Below is a small trained network, with its code and all its weights. Each question gives an input and a class and asks what happens when units are switched off, that is, made to give their printed mean instead of their output.

import numpy as np


def w(rows, s, z=0):
    codes = np.array(rows[::2]) - 128.0
    scale = np.full(codes.shape[1], s)
    scale[-1] = z or s
    return codes * scale


def f(y):
    return y / 2 * (1 + np.tanh(0.7978845608 * (y + 0.044715 * y**3)))


def log_softmax(a):
    a = a - a.max(-1, keepdims=True)
    return a - np.log(np.exp(a).sum(-1, keepdims=True))


def net(x, mask):
    res = np.array(x, float).reshape(1, 5) / 4 @ E
    y = f(res @ A[0][:, :-1].T + A[0][:, -1])
    res = res + np.where(mask, y, B[0][:, -1]) @ B[0][:, :-1]
    return log_softmax(res[-1] @ U[:, :-1].T + U[:, -1])


A, B = {}, {}
E = w([
[191,29,149,88],'x0',
[66,81,188,228],'x1',
[203,115,84,138],'x2',
[227,202,178,220],'x3',
[150,80,2,164],'x4',
],0.0099)
A[0] = w([
[150,191,130,135,169],'neuron 0',
[62,168,101,89,27],'neuron 1',
[115,183,148,107,199],'neuron 2',
[88,162,52,114,161],'neuron 3',
[133,102,121,130,106],'neuron 4',
[152,107,87,150,154],'neuron 5',
[86,125,166,191,157],'neuron 6',
[140,114,138,77,102],'neuron 7',
[146,104,72,145,72],'neuron 8',
[139,115,84,195,254],'neuron 9',
[133,187,165,174,65],'neuron 10',
[135,116,88,125,172],'neuron 11',
[189,141,131,4,108],'neuron 12',
[145,85,116,161,173],'neuron 13',
[154,188,100,121,73],'neuron 14',
[145,154,98,58,140],'neuron 15',
[98,195,132,90,42],'neuron 16',
[102,132,90,112,76],'neuron 17',
[43,58,120,96,191],'neuron 18',
[106,103,199,97,209],'neuron 19',
[121,154,137,165,111],'neuron 20',
[111,129,125,147,67],'neuron 21',
],0.016,0.0084)
B[0] = w([
[128,63,147,70,186],'neuron 0',
[165,156,102,181,163],'neuron 1',
[122,110,179,103,189],'neuron 2',
[105,77,110,162,210],'neuron 3',
[126,150,143,122,136],'neuron 4',
[143,118,158,134,183],'neuron 5',
[156,78,99,76,203],'neuron 6',
[127,162,105,101,155],'neuron 7',
[123,125,147,145,172],'neuron 8',
[155,105,180,108,235],'neuron 9',
[112,110,99,75,184],'neuron 10',
[106,118,144,152,180],'neuron 11',
[188,162,110,95,219],'neuron 12',
[155,114,143,126,179],'neuron 13',
[122,51,147,111,159],'neuron 14',
[181,106,115,159,192],'neuron 15',
[165,134,156,122,158],'neuron 16',
[108,104,105,152,154],'neuron 17',
[5,99,104,60,250],'neuron 18',
[75,119,194,136,203],'neuron 19',
[140,101,121,101,158],'neuron 20',
[148,131,118,112,127],'neuron 21',
],0.013,0.015)
U = w([
[63,155,106,98,35],'0',
[247,100,115,93,93],'1',
[120,184,131,187,39],'2',
[122,164,157,36,153],'3',
[50,65,139,28,201],'4',
[58,77,21,141,98],'5',
[87,141,139,220,4],'6',
[157,44,187,159,254],'7',
],0.011,0.0061)

Each question gives the input, the list of numbers given to net, and the class t.
The units are the neurons (one row each of A and B). Each row of codes is followed by its name. A weight is (code - 128) times the scale printed after its matrix; where a second scale follows, it is the last column's (A, B and U).
mask holds one flag per neuron, in row order. A switched-off neuron (its flag False) gives its mean, the last column of its row in B, instead of its output. The means were averaged over made-up inputs and are rounded, as every weight is.
A unit's drop is (log p(t) with every unit on - log p(t) with that unit switched off) / (log p(t) with every unit on - log p(t) with every unit switched off).
The circuit of an input: a set's keep is (log p(t) with only the set's units on - log p(t) with every unit switched off) / (log p(t) with every unit on - log p(t) with every unit switched off). Starting from the 12 units with the biggest drops (on a tie, the unit counted first), units are removed one at a time, each time the one whose removal leaves the highest keep (on an exact tie, the one counted first), for as long as the keep stays at least 0.8.
units of the circuit, in order: the units of the circuit, biggest drop first
most important unit: the unit with the biggest drop
top k neurons: the k neurons with the biggest drops, biggest first
drop of u: that unit's drop, to one decimal
input [1,1,4,1,3], class 7: most important unit => neuron 12
input [6,1,2,1,3], class 7: top 3 neurons => (neuron 12; neuron 18; neuron 6)
input [0,-4,5,-1,5], class 7: top 2 neurons => (neuron 11; neuron 3)
input [5,-1,7,-1,8], class 7: units of the circuit, in order => (neuron 8; neuron 5)
input [5,5,7,0,0], class 7: top 2 neurons => (neuron 18; neuron 12)
input [-6,4,8,1,0], class 7: top 3 neurons => (neuron 18; neuron 12; neuron 9)
input [4,-8,6,-7,-8], class 1: top 2 neurons => (neuron 12; neuron 15)
input [7,-6,-8,7,-7], class 3: top 3 neurons => (neuron 12; neuron 18; neuron 19)
input [0,-4,-3,4,-2], class 1: top 2 neurons => (neuron 18; neuron 19)
input [5,-7,-6,1,-5], class 1: top 3 neurons => (neuron 18; neuron 12; neuron 15)
input [-3,-4,8,6,-5], class 1: top 3 neurons => (neuron 18; neuron 19; neuron 12)
input [-7,3,-3,8,5], class 4: top 2 neurons => (neuron 10; neuron 0)
input [-8,0,3,-1,8], class 7: top 2 neurons => (neuron 9; neuron 18)
input [-8,2,1,4,8], class 7: units of the circuit, in order => (neuron 18)
input [2,-6,2,4,4], class 1: drop of neuron 12 => 0.1
input [8,-3,7,-3,8], class 1: drop of neuron 12 => 0.5
input [-2,-7,-1,4,0], class 1: drop of neuron 3 => 0.0
